Here is a tiny trained network, its code and every weight. The questions are about switching its units off for an input and a target symbol, where a switched-off unit gives its printed mean instead of its output.

import numpy as np


def w(rows, s, z=0):
    codes = np.array(rows[::2]) - 128.0
    scale = np.full(codes.shape[1], s)
    scale[-1] = z or s
    return codes * scale


def norm(h):
    return h / np.sqrt((h * h).mean(-1, keepdims=True) + 1e-5)


def f(y):
    return y / 2 * (1 + np.tanh(0.7978845608 * (y + 0.044715 * y**3)))


def softmax(a):
    e = np.exp(a - a.max(-1, keepdims=True))
    return e / e.sum(-1, keepdims=True)


def log_softmax(a):
    a = a - a.max(-1, keepdims=True)
    return a - np.log(np.exp(a).sum(-1, keepdims=True))


def net(x, mask):
    ids = ['αβδεζθλμξπστφψω'.index(c) for c in x.split()]
    T = len(ids)
    res = E[ids] + P[:T]
    u = 0
    for l in range(2):
        r = norm(res)
        for j in range(2):
            rows = slice(4 * j, 4 * j + 4)
            q, k, v = (r @ M[l][rows].T for M in (Q, K, V))
            z = softmax(np.where(np.tri(T) > 0, q @ k.T / 4**0.5, -1e9)) @ v
            o = O[l][rows]
            res = res + np.where(mask[u + j], z, o[:, -1]) @ o[:, :-1]
        u += 2
        y = f(norm(res) @ A[l][:, :-1].T + A[l][:, -1])
        res = res + np.where(mask[u : u + 12], y, B[l][:, -1]) @ B[l][:, :-1]
        u += 12
    return log_softmax(norm(res)[-1] @ U[:, :-1].T + U[:, -1])


Q, K, V, O, A, B = {}, {}, {}, {}, {}, {}
E = w([
[216,144,109,135,164],'α',
[121,159,119,97,134],'β',
[99,146,103,65,167],'δ',
[110,103,108,65,126],'ε',
[182,113,182,166,94],'ζ',
[190,77,61,146,162],'θ',
[73,255,161,250,118],'λ',
[172,165,101,125,208],'μ',
[137,159,99,124,158],'ξ',
[149,96,151,147,103],'π',
[159,83,159,191,123],'σ',
[127,139,183,112,189],'τ',
[192,135,116,224,149],'φ',
[156,90,130,189,67],'ψ',
[128,130,60,162,115],'ω',
],0.02)
P = w([
[154,150,120,111,107],'0',
[112,120,5,145,180],'1',
[109,73,67,158,137],'2',
[111,96,122,145,188],'3',
[112,85,90,154,185],'4',
[118,77,131,167,177],'5',
[121,90,127,175,201],'6',
],0.014)
Q[0] = w([
[135,151,119,128,107],'0.h1',
[102,98,132,100,126],'0.h1',
[254,150,124,61,93],'0.h1',
[118,132,99,118,117],'0.h1',
[77,95,130,212,179],'0.h2',
[115,148,104,143,92],'0.h2',
[104,150,114,153,112],'0.h2',
[137,168,93,149,102],'0.h2',
],0.017)
K[0] = w([
[95,79,135,103,124],'0.h1',
[151,123,140,129,63],'0.h1',
[209,27,53,82,149],'0.h1',
[150,128,167,127,136],'0.h1',
[7,154,124,232,146],'0.h2',
[108,76,133,108,99],'0.h2',
[93,93,159,148,152],'0.h2',
[148,127,52,189,141],'0.h2',
],0.012)
V[0] = w([
[205,46,136,23,151],'0.h1',
[115,158,224,125,61],'0.h1',
[164,120,166,84,129],'0.h1',
[124,18,80,93,100],'0.h1',
[126,56,105,50,88],'0.h2',
[95,211,190,126,91],'0.h2',
[100,198,121,91,109],'0.h2',
[157,6,86,90,132],'0.h2',
],0.014)
O[0] = w([
[244,100,175,61,139,110],'0.h1',
[182,144,93,238,168,2],'0.h1',
[177,103,163,135,147,92],'0.h1',
[192,182,62,65,111,117],'0.h1',
[214,213,178,128,123,56],'0.h2',
[170,65,74,132,67,31],'0.h2',
[147,90,186,129,52,75],'0.h2',
[166,239,162,121,184,151],'0.h2',
],0.012,0.011)
A[0] = w([
[58,177,162,226,13,30],'0.n1',
[101,128,54,124,247,124],'0.n2',
[134,173,60,122,213,28],'0.n3',
[163,70,95,70,63,33],'0.n4',
[162,69,32,149,160,68],'0.n5',
[181,132,122,70,134,165],'0.n6',
[131,144,152,119,161,35],'0.n7',
[145,219,110,156,58,5],'0.n8',
[111,207,139,36,90,168],'0.n9',
[188,127,42,195,129,47],'0.n10',
[193,99,128,111,155,53],'0.n11',
[126,217,117,152,166,29],'0.n12',
],0.011,0.0023)
B[0] = w([
[2,170,69,122,104,156],'0.n1',
[193,141,212,174,82,254],'0.n2',
[76,99,212,121,123,213],'0.n3',
[62,113,200,37,98,131],'0.n4',
[159,130,185,75,69,135],'0.n5',
[86,109,141,184,168,179],'0.n6',
[94,95,123,129,119,152],'0.n7',
[183,149,98,83,106,121],'0.n8',
[105,90,183,212,103,241],'0.n9',
[122,165,208,164,67,128],'0.n10',
[75,120,98,166,183,134],'0.n11',
[90,62,164,77,96,184],'0.n12',
],0.014,0.0087)
Q[1] = w([
[161,184,147,74,177],'1.h1',
[5,100,242,53,168],'1.h1',
[105,129,160,132,182],'1.h1',
[76,90,123,224,171],'1.h1',
[64,131,230,196,196],'1.h2',
[10,12,188,191,118],'1.h2',
[131,180,61,153,87],'1.h2',
[93,96,182,56,161],'1.h2',
],0.019)
K[1] = w([
[139,179,140,181,57],'1.h1',
[188,103,6,161,97],'1.h1',
[168,142,114,136,88],'1.h1',
[182,117,111,66,127],'1.h1',
[211,162,41,144,77],'1.h2',
[108,54,13,58,152],'1.h2',
[78,183,114,123,170],'1.h2',
[157,80,150,122,141],'1.h2',
],0.024)
V[1] = w([
[62,206,152,114,215],'1.h1',
[145,5,158,110,186],'1.h1',
[154,164,159,82,117],'1.h1',
[122,166,52,26,90],'1.h1',
[228,120,156,103,201],'1.h2',
[104,100,64,167,230],'1.h2',
[50,190,177,42,211],'1.h2',
[168,85,50,42,132],'1.h2',
],0.027)
O[1] = w([
[4,207,166,101,178,156],'1.h1',
[130,131,215,147,21,250],'1.h1',
[170,192,133,84,170,153],'1.h1',
[196,68,149,68,226,12],'1.h1',
[205,246,179,179,104,157],'1.h2',
[38,120,180,231,137,95],'1.h2',
[54,224,180,21,182,194],'1.h2',
[199,89,226,123,170,65],'1.h2',
],0.021,0.016)
A[1] = w([
[141,70,108,175,177,145],'1.n1',
[231,133,194,100,63,213],'1.n2',
[63,17,124,57,60,221],'1.n3',
[56,46,158,53,206,2],'1.n4',
[51,218,83,80,169,109],'1.n5',
[136,123,101,37,176,172],'1.n6',
[176,156,18,233,59,223],'1.n7',
[8,187,212,132,153,181],'1.n8',
[29,110,168,193,144,104],'1.n9',
[159,208,169,7,103,63],'1.n10',
[97,148,241,199,70,224],'1.n11',
[48,104,106,190,136,97],'1.n12',
],0.016,0.0033)
B[1] = w([
[121,93,118,86,75,142],'1.n1',
[30,67,101,178,148,197],'1.n2',
[148,152,197,169,224,220],'1.n3',
[137,186,166,251,134,180],'1.n4',
[199,99,141,158,124,193],'1.n5',
[151,132,149,184,175,162],'1.n6',
[84,148,121,63,248,204],'1.n7',
[141,34,40,84,115,251],'1.n8',
[125,40,151,138,61,182],'1.n9',
[126,54,105,119,40,212],'1.n10',
[164,116,119,135,246,248],'1.n11',
[102,97,127,103,42,163],'1.n12',
],0.026,0.015)
U = w([
[80,189,193,156,90,74],'α',
[214,61,135,100,119,154],'β',
[159,120,117,70,42,121],'δ',
[213,162,151,106,112,243],'ε',
[176,147,51,203,112,101],'ζ',
[97,173,154,31,180,208],'θ',
[139,125,121,123,148,151],'λ',
[119,75,183,20,138,38],'μ',
[153,131,203,141,216,107],'ξ',
[135,206,100,192,192,172],'π',
[108,188,52,114,100,171],'σ',
[187,125,152,200,95,104],'τ',
[39,91,74,128,126,74],'φ',
[179,123,50,81,178,242],'ψ',
[74,124,101,99,251,4],'ω',
],0.013,0.0034)

Each question gives the input, a string of symbols that net reads in full, and the target symbol t.
The units are the heads (4 rows each of Q, K, V and O) and the neurons (one row each of A and B). Each row of codes is followed by its name. A weight is (code - 128) times the scale printed after its matrix; where a second scale follows, it is the last column's (O, A, B and U).
mask holds one flag per unit, layer by layer, with each layer's heads first. A switched-off unit (its flag False) gives its mean, the last column of its rows in O or B, instead of its output. The means were averaged over made-up inputs and are rounded, as every weight is.
A unit's drop is (log p(t) with every unit on - log p(t) with that unit switched off) / (log p(t) with every unit on - log p(t) with every unit switched off).
top k neurons: the k neurons with the biggest drops, biggest first
k most important neurons of layer l: the k neurons of layer l with the biggest drops, biggest first
which heads matter: for each layer, one digit per head in row order, 1 if its drop is at least 0.15 and else 0, layers parted by /
input σ δ θ θ ω φ α, target σ: which heads matter	01 / 01
input α σ μ ψ δ, target α: which heads matter	10 / 11
input ε α ω ζ π ξ, target ε: which heads matter	11 / 01
input ψ ψ λ α α ζ τ, target ξ: which heads matter	11 / 10
input π α φ, target π: which heads matter	11 / 01
input ξ α ζ, target ξ: which heads matter	01 / 01
input α α θ, target α: which heads matter	11 / 11
input μ ζ σ θ μ π, target μ: 3 most important neurons of layer 0	(0.n2, 0.n9, 0.n4)
input δ β α α λ α π, target ξ: top 4 neurons	(0.n2, 0.n4, 1.n3, 0.n9)
input ψ θ π τ π ε θ, target ψ: which heads matter	10 / 01
input ξ φ ξ ε β, target ξ: 2 most important neurons of layer 1	(1.n4, 1.n3)
input δ ψ ε θ φ σ φ, target δ: which heads matter	10 / 01
input π α α τ ψ π, target π: which heads matter	11 / 01
input θ σ θ β, target θ: which heads matter	11 / 11
input β τ α α β φ ε, target β: which heads matter	01 / 11
input μ β α θ, target μ: 2 most important neurons of layer 0	(0.n2, 0.n9)
input δ β σ, target δ: most important neuron of layer 1	(1.n10)
input δ λ α ζ α π, target ξ: 3 most important neurons of layer 0	(0.n4, 0.n2, 0.n9)
input μ μ τ σ δ, target μ: 2 most important neurons of layer 0	(0.n2, 0.n9)
input μ ψ φ, target μ: top 3 neurons	(0.n2, 0.n9, 1.n8)
input σ φ α φ ζ θ, target σ: top neuron	(0.n2)
input π α λ δ α, target ξ: top neuron	(1.n4)
input π λ ψ θ α, target ξ: 2 most important neurons of layer 0	(0.n4, 0.n2)
